Rows near named flat spaces through zero
qdzl: [ -62  124    2 -287  158  157  110 -125  158  197 -188  -14   91 -103
   33  -73   74 -102 -102    6  158  234  -41   21]
rcsc: [  38  -45    8  207 -225   26 -183   12  119   38   -2 -160  -17  -49
  208   68 -111  -38  -16  164  -52  -73   18  152]
crjt: [ 175  -27  206  251   26 -607 -251   96 -188  -16  -39 -271   92  -93
  277   31   21  403 -264  -95 -487 -207 -102  -65]
rcsc: [-212  -62   61  482 -216 -286   12  273 -183  304 -480 -181  -87 -164
  613   44  204 -277 -233  268  182  -22 -193 -114]
crjt: [ 153   91   10 -114  241  -20  -42 -259  247  121  157   66  115 -140
  -86  -37   79  -14   95   -8 -112   39  131  244]
sjcj: [-540  129  238  258   50 -371  220  660 -529  237 -277   25 -223  188
  452  161   27  159 -480  -44  188  -51 -149 -310]
qdzl: [  56  157 -350   36   66  -70  -58 -237 -112  223 -621 -137  164  -46
  119 -149 -107 -136  -57  119 -294  235  -11  293]
sjcj: [ 111 -107  -93  217 -180 -105 -295  162  -64  -51  -94  151   15  180
   88   82   13   21   59  187  -13  -79 -149  110]
crjt: [ -27  102 -218   -7  -34  -45   68   22 -225   28 -407  101   17   15
   40 -211   25  -87   65   54  -16  105  -80  111]
sjcj: [-134   43  -80 -244  294  -16  204   35 -239   -4 -116  268  -25  225
 -314   13   90  -28  -24 -191  118  116  -52 -119]
sjcj: [ 100   54  -90  -65  -89   33  -29   36  -67 -197  127  171  -26  110
 -181 -116 -134  150  227  -37  -95  -66   66  198]
rcsc: [ -59   82  122   99   37  -86  -52  103  -22    0  188   21  -62  -44
  126   -5  -10  155  -67  -22  -87 -154   77   47]
crjt: [ 510  117  -17  182 -114 -221 -460   -5  144 -327  541  163  173  -83
   44 -223 -154  621  344   84 -618 -302  165  359]
crjt: [ -20  -39 -126 -204 -105  345   53  -16   28 -191   99  145  -59  186
 -301   -8 -136  -54  174  -34  166   51   25    8]
rcsc: [  75 -317 -146  142 -145  196 -204  -21   59 -132   26  113  -15  220
 -179  231   85 -261   95  140  196  -33 -138 -185]
sjcj: [  97  260 -219 -416  288  233  128 -317  120   15   15   65  175   22
 -324 -165 -226  141  127 -132 -237  262  211  227]
rcsc: [ -22  236  -28 -211  163  306  215 -134  291  105  231  182   59 -227
   -8 -215   53  -47  208   60  142  143  212  111]
qdzl: [ -22   90 -224 -108   86  -51  231  -97 -272  -11 -395 -154  104    4
  -83 -161 -113   40  -51 -123 -212  223  -15 -184]
rcsc: [  58  110  199  166  -91 -346  191  161   19  124   19   29   -6 -366
  358 -251  233   28  164   95   77  -55    9   95]
sjcj: [-221  488  292  226  194 -280  389  309  103  426  254   53    7 -472
  667 -239   75  262   -7  138  -17   38  309  110]
crjt: [ -40   66 -141  151  -38 -118    0   23 -195   57 -289  -31   -5  -15
  131  -97  -25  -46  -24   58 -127    9  -16   90]
qdzl: [-187   25   69  -14  -23   29  119  191 -139  -45  106   37 -136  173
  -68  104 -147   83  -55  -95   78  -44   54  -42]
qdzl: [  69 -238  221  331 -341 -633  122  282 -329  -19 -372 -316  -45 -172
  341  -38  206  -15  -78   -8   27  -94 -302 -290]
crjt: [  81  128   96 -205  -16  227  168 -253  404  121   97 -218  111 -428
  148 -217   35  -73   82   52   74  154  126   43]
rcsc: [  86  -31 -351   23  -83  232 -267  -86   33   15 -285  135  103  233
  -69   53 -113 -139   68  220  -24  146  -86  180]
sjcj: [ -27  349  107  -16  -15 -149  246  102  -73   -6  133  -52  -18 -304
  238 -377 -122  332  106  -74 -230  -52  223  176]
qdzl: [ 123  -40  -26  -47 -163    6 -273   28   51  -91   35   88  -29  226
 -128   94 -179   81   86   40  -48  -79  -35  393]
crjt: [-386 -124  -97 -133  -90  609  187   34  123  160 -272  185 -179   49
    4   76  262 -682  -54  193  817  182 -170 -227]
qdzl: [ 223 -132 -134 -315  195  479 -336 -357  173 -523  691  163   23  311
 -736  131 -223  259  128 -275 -304 -217  190  -71]
rcsc: [ 184 -193 -116  100 -310  135 -167 -137  171  -98   -1 -169   21   63
  -93  117 -188 -142  169  129  -31    5    7  160]
sjcj: [-112  -20  -99  -68  -34   70  -49  113 -153    8 -262  107  -40  217
  -41   52  -17  -70  -96   23  138   68 -150   -6]
rcsc: [  93 -168  147 -131 -215  111 -174  -65  258   19  -76 -332   71  -16
   81  167  -83  -14 -184   44  100   84 -169  -75]
rcsc: [  57 -256  319  194 -134 -641   95  313 -336 -123  -40  -59 -109    5
   55   72  260   93  -43 -167   71 -214 -255 -272]
crjt: [  17  -33   85  177  -99 -211  -61  123   42  195 -183  -94   47  -69
  300   76   73  -45  -86  160   59   51 -113   33]
crjt: [ 222 -291   77 -373 -195  487 -414 -178  507 -179  220   93   44  167
 -293  202   65 -155   57   91  386    5 -226   71]
qdzl: [-386 -111  330  178   73 -540  421  146 -518  176 -489 -593 -180 -230
  317   61  201 -124 -586 -324    8  -66 -180 -597]
crjt: [  89  109   54  129  -54 -211    2  201 -193 -225  216   63   13  -80
  116 -218  -32  414   88  -63 -277 -174   51 -133]
sjcj: [  32  326  228  -70  399 -283  294  -31   94  153  388  -47  133 -325
  131 -162    4  412   -7 -174 -321   37  301  -42]
sjcj: [ 171  162  -43  -63   68 -283   18  -55 -234 -179  -22  -95   92  -75
  -57 -262 -141  403   36 -202 -496  -61   74   64]
sjcj: [-230 -214  147  505 -214 -521  157  315 -601  -83 -322 -200 -274 -100
  292  -29  264 -164 -197  -97   36 -326 -197 -384]
qdzl: [ 359  -12   38 -182  140  207 -329 -208  509 -107  619   56  249   92
 -234  191 -201  366  128   29 -257   37  162   89]
rcsc: [ -58 -107  -58  163 -167  -95  119   65  -55  204 -471 -116   20 -111
  261   -8  180 -340  -35  191  253  169 -197 -125]
sjcj: [  26 -197  187  181   23 -193  -62   47  -12  -61  245 -135  -37   26
  -16  234   55   64 -112  -87  -65 -165  -11 -251]
qdzl: [-244  302  142  -85  164  -26  565  230    6  252   71  102    1 -244
  243 -191   74   65   61    2  242  229  155 -173]
qdzl: [-158  177  189 -341  283   40  329 -145  -35  -19  148   59 -126 -260
 -151 -270  208  -34  -23 -306  113  -82  118   -5]
crjt: [ 444 -244  -32 -310 -373  345 -589 -112  487 -241  100  168  149  194
 -206   68  -16   10  226  224  218   20 -291  319]
qdzl: [ 155 -155   75  122  -52 -236  -62  -19 -101 -180  112 -186   32  -17
  -58   50  -14  168  -22 -122 -245 -131  -30 -212]
rcsc: [  70  -66   85  242  -73 -145  -86   51  -10  -92  224   11  -57  -99
   90  -12   83   47   80   28  -89 -223   50  -13]
[-300   64   12  349  -45 -236  -39  290 -350  161 -259  -71 -168  139
  307  135  -98    3 -286   48  -74 -123  -18   58] : rcsc
[  -8  -23   -4 -251   22   46  127  -16 -104 -131  -33  -17   -9  128
 -257   -9  -90   75   -1 -186   19   74  -40  -98] : crjt
[  23 -214  -87  -80   94  110 -182   38 -114 -229  137  249  -29  398
 -395  235   27   18  -11 -100   67  -72 -123 -210] : rcsc
[-191   78  -41 -340    5  442  211  -70  156   74  -78  136  -83   -8
 -128  -85   39 -289   61   15  440  177    4   72] : sjcj
[ 145  -73  -35  -92    0  110 -239  -48  257   92   -2 -154  218  202
  -14  295 -232  161 -147  105 -103  226  -68  -54] : qdzl
[ 105  139 -146  264   37 -267  -57   13  -87  107  -44   72   65   -1
  111  -48 -117  102  150  112 -320  -15  152  337] : crjt
[  35  -83  -76  100 -245   -9 -180   89  -66  -62 -158  143 -100  112
   13  -21   29 -152  123  130  132 -107 -120  280] : qdzl
[-134  369  303  134  227 -588  312  296 -287  145  100  128  -82 -358
  394 -360  224  340  -29 -140 -163 -186  127   93] : rcsc
[-104    4  -38  360  -45  -21  119 -109  112  299 -165 -230  -13 -320
  369    1  108 -362  -27  218   46   41  111    4] : sjcj
[-143  179  221  -16  256 -269  438  247 -200   11  244  116  -19 -178
   94 -166  167  277   -2 -193    8   -7   99 -386] : crjt
[-173   53 -317  237 -136   53   30  157 -266  112 -433   31  -30  219
  127   44 -197 -142  -17  187  -12  146  -20   62] : qdzl
[  87  318 -121 -151  230   97  193 -153  196  149   95  170  170 -232
   37 -281    2   86  233   70 -106  205  226  200] : qdzl
[-191  -47 -336  -71  102  389 -165 -270   27  271 -686 -106   71   74
   77   88   96 -512 -332  184  177  267 -202  -68] : qdzl
[ 133  174  239 -120   74 -127  238   71  256   69  363  146   87 -318
  126 -219  158  190  254   15  101   47  120   58] : qdzl
[ 210 -149 -226 -105 -341  581 -256 -311  478  -86   37   41   30  -19
 -154  -16  -74 -392  333  287  252   70    9  357] : sjcj
[ 249 -347 -103  -99  -66   72 -414  -71  -56 -406  191   96   26  486
 -535  304 -134  143   31 -137 -144 -144 -161 -105] : rcsc
[-142 -132 -113  100  -45  307 -186   48  -86 -195  150  210 -170  230
 -165  118   27 -146  -12   26  141 -204  -16 -106] : crjt
[ -75  -47 -119  225 -171  -56 -282  194 -193  -15 -141   33  -93  364
   30  228 -263   58 -100   98 -116  -99  -44  241] : rcsc

Rows near named flat spaces through zero
jgtj: [ 235 -113  105 -178   23  -65  -84  -52  178   57   87    5  120  129
  343  -48  283  168  -57  222   41    4  -53  238]
gmzc: [-210  -65  -84   -9  169   15  -92  -42 -192  163   67  253   -2  186
  290   31   42  -39 -168  152 -255 -413   -1  -55]
rgqf: [-368 -492 -161   -1 -448  427  204  499 -354   49  462  201  417  223
 -116  599  -13   51 -289 -161  155 -127  194   68]
rgqf: [ -65  222   -2  171  260 -212 -168 -186 -130  257   60    6 -357  148
 -120 -668  204  -82 -230  402   44 -132 -134   15]
jgtj: [ 128 -318   34  -46 -125   47  221  170 -174  146   -2   46   55  292
   39 -229  255 -188 -333  192   65  197   28  425]
nzgb: [-195  -22  -76   95 -188 -268  290  394  -63  -77 -248   95  163 -225
   61  103 -362   79  422 -241  -20  165   -5 -359]
mlch: [-183  216  230   87  186  -41   87 -285   87   33 -224 -101 -150  -21
   19 -227 -145 -231  154  136 -111  377    0  -60]
rgqf: [ 203   72  135  100   42  -26  118 -170   53   56 -127    7 -333    4
  190  -37 -226 -189  198   99   42 -216  102  -74]
jgtj: [ -20   -3   54 -244  -46    6 -280   28  337 -170  -10    0  104  -92
  119  348  158  386   42 -235  -68   64 -152 -122]
jgtj: [ 212  162  279 -105  229  -36 -206  -67  269   -7   41  -97  255 -163
   31   69  -37  225  255 -141 -184  283 -272   -7]
mlch: [-281 -110  448  -91  138   84 -122   20  163  136   47  141   54  297
  276  149    4   54  -84   95 -208  281 -149   34]
jgtj: [  96   69  490   77  265  293  347 -330  183  -40  269  223 -103  137
  -25 -226 -217 -138 -327  118  -88  245 -107    4]
rgqf: [-247 -177  338   58 -156  168   12   -1   59   51  440    4 -212  137
 -170 -374  -89  325 -269   75  102  309  -95  -51]
gmzc: [  -4 -198  134 -220  -39  130 -109   76  162 -280  201  -10  230  -62
  111  209 -144  412  -42 -212  -87   52  -19   -2]
jgtj: [ 187  -66   34   11   32  -23  -24 -122  -10  -35  202 -209  227  -44
   24 -239  -92   75  125  151   26  132  130  277]
nzgb: [-216 -227  244 -125    7  105 -119  -57  238 -276  216    5  206  139
  113   90 -183  256 -137  -45 -137  291  115  141]
mlch: [-198 -150  101   27  -10   27  104  188 -151  162  129  112  213  146
    4 -106   29    8 -121   68  -97  237  -95   76]
nzgb: [ -47  242   -7    6 -239  138  182   31  163 -205    3 -322  153 -336
 -436  228   31   45  227 -170  460  489    6 -158]
nzgb: [-102  -23    6  -75 -198  119  171   98   36 -136  -32 -171  262 -195
 -133  192  -40   68  170 -178  109  414   23  -36]
rgqf: [ 108  237  161  113  166   64  459  -96  223 -220  -82  288   17   -5
   96  358 -287 -321   19   17  173 -108   93 -235]
rgqf: [-144 -101 -311   43   87  -35  157   67 -317  261  116  436  144  328
  476  179  248 -242 -263  420    0 -725  149   19]
mlch: [-181   77  -52   61 -309  -45   63   75   61   55 -160 -170 -144 -165
 -162   51   47   25  265 -109  195  303    1 -202]
mlch: [ 152 -319  185  -20   91   22 -342  196  -52  225  453  219  -37  386
  -62 -302  195  284 -517   57 -181 -153 -247  303]
gmzc: [  41  -54  -89  -63 -144  118  103   32   45  -64  139   -9  160    2
 -119   81  228   45 -180    3  182  122   15  105]
gmzc: [ -43  -12  184   76  108  292  234 -103   74 -115  213  362 -116  182
  122  379 -285 -166 -245   -1   21 -383  115 -179]
nzgb: [ 178  -92  289   77  -40  130  141  -86 -267  376  -42 -195 -463   16
 -161 -687  -16 -121  -43   87  -87  293 -210  129]
jgtj: [ -40  110 -413  -45 -198  -14   59  124 -152   37 -271  -62   72 -251
 -103  283  226  -85  176 -202   65 -115  -10 -179]
nzgb: [ -77  172   16  -45  212 -171   44  156 -136  171 -314  172  -81   13
  336  149   37 -115  146  117  -34 -337 -176 -278]
jgtj: [ 256   54  133 -225   36 -215 -195 -131  345  103 -295 -187   49  -48
   67 -324  519  140   44    6 -172  658 -318  273]
mlch: [ -32   56   73  202  144  236  474  -50 -257 -100  145  105   49  133
  -37  134 -381 -477 -123  255  280 -264  312   24]
gmzc: [-181 -360  286 -331   60  434  -85    0  209 -440  361  129  465   81
  150  482 -248  397 -313 -331 -330  171   30  107]
nzgb: [  66   37  -46   49   30  -32   35   14 -156  201 -323   79 -324  -11
   -4  -80   11 -230   32 -121 -213 -128 -122 -103]
mlch: [  54   73 -422   41 -150 -137  167  287 -244   88 -164   36  271 -206
    8  280  100 -105  271  -89  125 -258   32 -146]
rgqf: [ 288  -87  307 -113  211   25 -161  -62  226 -303  258  -91  212  -82
   -1 -117 -342  353   17 -151 -160  133  -56  150]
nzgb: [-129  233  114  -79  172 -285 -263 -215  243   -9 -254 -151  -59 -185
  327  -91  -73  207  454   63 -183  121  -86 -220]
gmzc: [ 160  239 -409 -114 -132  -52 -136   39 -101  -58 -398 -245 -191 -425
 -156  233  170   28  303 -307  107 -307  -70 -275]
gmzc: [   9  315 -291  132  112 -171  -72  -47 -309  234 -408  -69 -496 -176
 -318 -403  178 -255   -3  -50  -73 -217 -207 -228]
mlch: [-118  243 -105   49  -24 -308 -269 -150  161  146 -365 -190 -212 -164
  -76 -232  201   10  316  -45 -140  314 -125 -119]
nzgb: [  36   44  269  -12  243  171  112 -119   16  -27  216   49  167   86
   31  -35 -104  -50 -142  144  -12   91  -48   90]
gmzc: [ -57 -164  -88   -1 -205  229  184  148 -100   68  118  163  158   61
   49  422   19  -85  -47 -109   32 -135   81  -31]
jgtj: [  19  -77   37   51   32  146  165  -20 -110  153   79  238  -68  154
  119   73   -2 -171 -170   59  -90 -216   -6  -11]
nzgb: [-241   32 -287 -182   37   16 -115  -87  126 -320  -55  135  225  -71
  235  470   58  137  -56 -103  -95 -312  156 -166]
gmzc: [ 184 -241  325   91 -139  258  273  181   40  138  229  151   56  399
   89  392  -49 -311 -144  173  310    1  157  287]
nzgb: [   2   88 -441  -74   22  -51 -198    3 -237   17 -140  -48  -39 -109
   18  126  224  -27  -10   -9    6 -528   50  -64]
mlch: [ 291 -147  383   56  239  221  208  183 -202  240  304  303   42  267
  152   49 -206 -129 -214  112  -55 -318 -173   90]
mlch: [ 153  -67 -329  -24 -333 -108 -426 -213   56  -27 -135 -435 -376 -254
 -235 -298  130  221  224 -222  -64   29  132  112]
gmzc: [ -66 -143  303   63  143   81  333  -52  126   25  337  339  340  357
  308   14  -70 -124 -255  354    5  159   93  199]
mlch: [  69 -102 -236  -18  -79 -145 -154   85  -44  -10  -72    5 -117  180
    8  -35  258  -63 -202  130  145 -253  130  206]
gmzc: [-169  130 -322   60  -48 -167 -215  -43 -149  197 -207  -49 -166  -97
   32  -15  157  -47  197    6 -100 -252    7 -169]
nzgb: [ -46  173 -324  -40  130 -182 -328   34 -160   82 -475   27 -313  -69
   64  191  122 -152  108 -152 -205 -534  -62 -209]
gmzc: [ 143 -186 -164  207 -293 -194   73  197 -279  300  219 -193  -32   86
 -244 -632  186    5  -18  284  297  162   72  320]
rgqf: [-256   -8  229  104  -10  154  -55   -6   -8  -79  311  -61 -171   68
 -261 -135 -238  143 -156   28  158   90   20 -105]
mlch: [ -26  312 -122 -163  129 -206 -463 -350  284 -156 -389 -320 -158 -329
   64   -4  104  186  376 -153 -208   82  -59 -158]
mlch: [ 104  182 -257  -59   51 -145 -302  -31   39  -44  -70 -109   50 -268
  -79   54  104  213  199 -182  -86 -203 -106 -146]
gmzc: [ 180  -41  109   33  -26  -78   58  129  -33   22   27  -49 -101  -19
  -57 -214  -93   75   33   11  111   23  -71   20]
rgqf: [-152 -250   65 -107 -133  -61 -435  164   79 -151  311  -91  -40   -1
   33  -58 -171  621    3 -144  -48 -130   -6  -63]
mlch: [ 190  167   -3  -39  357  -68  -74  -89   33  -29 -151  170   30  115
  317  314  -18 -238   15  149  -47 -519   43    8]
jgtj: [ 158  111  247   18  320 -162 -233 -198  154  132  162   44    0   45
  227 -297  -60  179   95  190 -208  -60 -168   26]
rgqf: [-307  103  170  206  -88  -91  199  -62  230   22  182  100   58   68
  -80 -142  -70   12   36  170  160  450   35 -136]
rgqf: [-337 -320   94  207 -496  254  371  247    1  180  451  111  463  201
  -80  383  -79  -81   78   33  218  501  242  118]
rgqf: [  33   -1 -319  -12   27 -274  -68  128 -147   23 -213   76    3  -55
   30 -189  140   16  -23  -35 -138 -194  -51  -17]
jgtj: [ -55  400 -365  -80  -67 -313 -251  -34  119  109 -586 -172 -151 -369
   -4  176  388   12  453 -186  -24    1 -197 -354]
jgtj: [ 123  -94  357  142  200  171  168  -79    4 -311  604  -71  269   52
 -171 -252 -612  122 -113  148  159   91  210  201]
jgtj: [  66  -44  -49   64  -57   12   40  108   57 -124   30  124  -10   57
  -41  269 -141  -68  -31 -107   89 -209  123  -32]
gmzc: [  19  415 -213 -100  120 -336 -271  -74   96   75 -635 -206 -169 -315
   86   88  257  -51  461  -98  -75  -26 -196 -272]
rgqf: [  65  215  -47 -266   32 -142 -117 -156  296 -128 -489  -71 -234 -241
  165   43  298  150  109 -172 -101  111 -231 -233]
jgtj: [  -1  171  -99 -387 -182   81  -66  155  214  -41 -385 -186  262 -341
   59  611  514  205  265 -326   99  323 -312 -211]
nzgb: [  20   46 -210   73  -11 -208 -242 -195  316 -154  -73  128  -38  -14
   54  129  -38   38   89 -154 -228 -126  155  -32]
nzgb: [ -56  449  -32  -34   20 -323 -452 -270  333  -28 -360 -462 -249 -380
  -41  -76  101  208  616  -32   94  230  -86 -263]
[ 198  152  -94  -76   96 -249 -490  -20 -102  -36 -314 -455 -451 -237
 -281 -489   46  188  152 -118  -10  -74 -157   18] : gmzc
[ -19  164  297  139   29   32  202  -54  208 -218  261 -165  225 -192
 -294 -136 -373  125  197  -25  217  531   13  -82] : nzgb
[ -49  -13   62   -7  -55    4  238   25  174 -100   25  219   88   19
  166  182  -57   28  -19  -14   42   37   18 -146] : rgqf
[  59 -185  -36  139  -67   74  127  101 -343  190  147  -52  -46  146
 -274 -423   25 -180 -244  111   20  102   30  289] : gmzc
[  95  -47 -154  -15   16  -29  178   80  -13   10  -25  199  363   54
  234  322   64 -161   46   38  -45 -142   97   84] : rgqf
[   5  -97  -77  -15  -18  -37 -151   28  -37 -111  211 -192  345  -72
  -71  -62  -97  184  114   -3  -16  118  124  199] : nzgb
[ -63   60 -239    6   66 -303 -399  -55  130 -153  -60  -79  135 -108
   95   61  -97  197  271  -76 -174 -174  138  -23] : nzgb
[ -26  -97 -324  -85 -161  104 -316  160 -337  200 -141 -127 -228  -16
 -131  173  267  -20  -52 -171  -43 -412  -40    7] : gmzc
[  14   41  136 -107  -27   86 -163 -301  291   35 -158  -80 -237   37
   75   40  217  -21  -15  -36 -129  241  -52   60] : nzgb
[  54  113   19 -207   17 -199 -211  111   88   73 -366 -148 -112 -130
  133   -8  285  171  186  -60   -8  100 -270 -104] : mlch
[ -84   96   35   -8  147  124  300  -77   49   28  -30  317  188  111
  193  289   95 -257 -158   96  -57  -37  -27  -82] : gmzc
[-146  132  -50    0   -2  -75  -90  -83  -33  -10 -107 -219  -45 -159
  -76 -148   -5   53  186   24   29  150    1  -84] : jgtj
[  41  221  189  103  124  -86  150 -262  358 -181  -35   15   53  -16
  163  149 -231 -150  243  155  138  135  184  -62] : gmzc
[   4  -29  -54   71   33   36  183  204 -333  202   -1   80   71   66
    6    5   -2 -200  -26  103   59 -183  -32    8] : jgtj
[-202 -326 -459 -178 -499 -199 -344  319  133 -235 -113 -199  423  -91
   50  481  183  337  269 -310    4  157  279  164] : nzgb
[ -72   54  270   11  153  170  100   24   39   45   61  221  -66   85
   17  168 -123  -49 -131  -73  -92  -26 -174 -183] : jgtj
[ 541   46  176    8  121  201  254   35  -46  -44  -63   48 -222  -43
 -305  -91  -72 -223 -239 -199   58  -46 -191   85] : rgqf
[  -1   59  241   29   38  125 -104   -6 -178   19  137 -419 -176 -109
 -395 -421 -141  103   22   46  200  286  -94   77] : nzgb
[  92   93 -272  -76  177 -229 -103   16   46  100  -55  160  467   70
  252  157  411  -63   -5  181 -104 -125  -45  171] : rgqf
[ 305  103   88  109  333  -19  275  -93 -214 -125 -119  169 -457  -15
 -107 -501 -350 -219 -292   22  -69 -399  -68 -105] : rgqf
[ 252  449  -52  -65  302 -211 -175 -304  214  -70 -403 -125 -139 -356
  114   19  -12  -18  405 -109 -165 -132 -161 -257] : mlch
[  40   72  -82   77  -32  -58   66 -223  216  -90   65  126  -61  -51
   40  -52  -28   29   -3   -4  -43  -34   83  -93] : nzgb
[ 282  285 -108  241  -10  123   94 -272 -201  158  -70 -224 -564 -256
 -605 -511  -22 -270  -24 -106   90  -20  -98  -94] : nzgb
[ -55  114  273   72  103   49  102 -199  144   85 -125   30 -107   16
  148   70 -192 -186  209   30 -134  192   -6  -98] : mlch
[  37   18  -46   20  -48 -115  -59   19 -108   75 -108 -297   86  -59
   29  -85   -2  -79  301  151  134  116  125  163] : jgtj
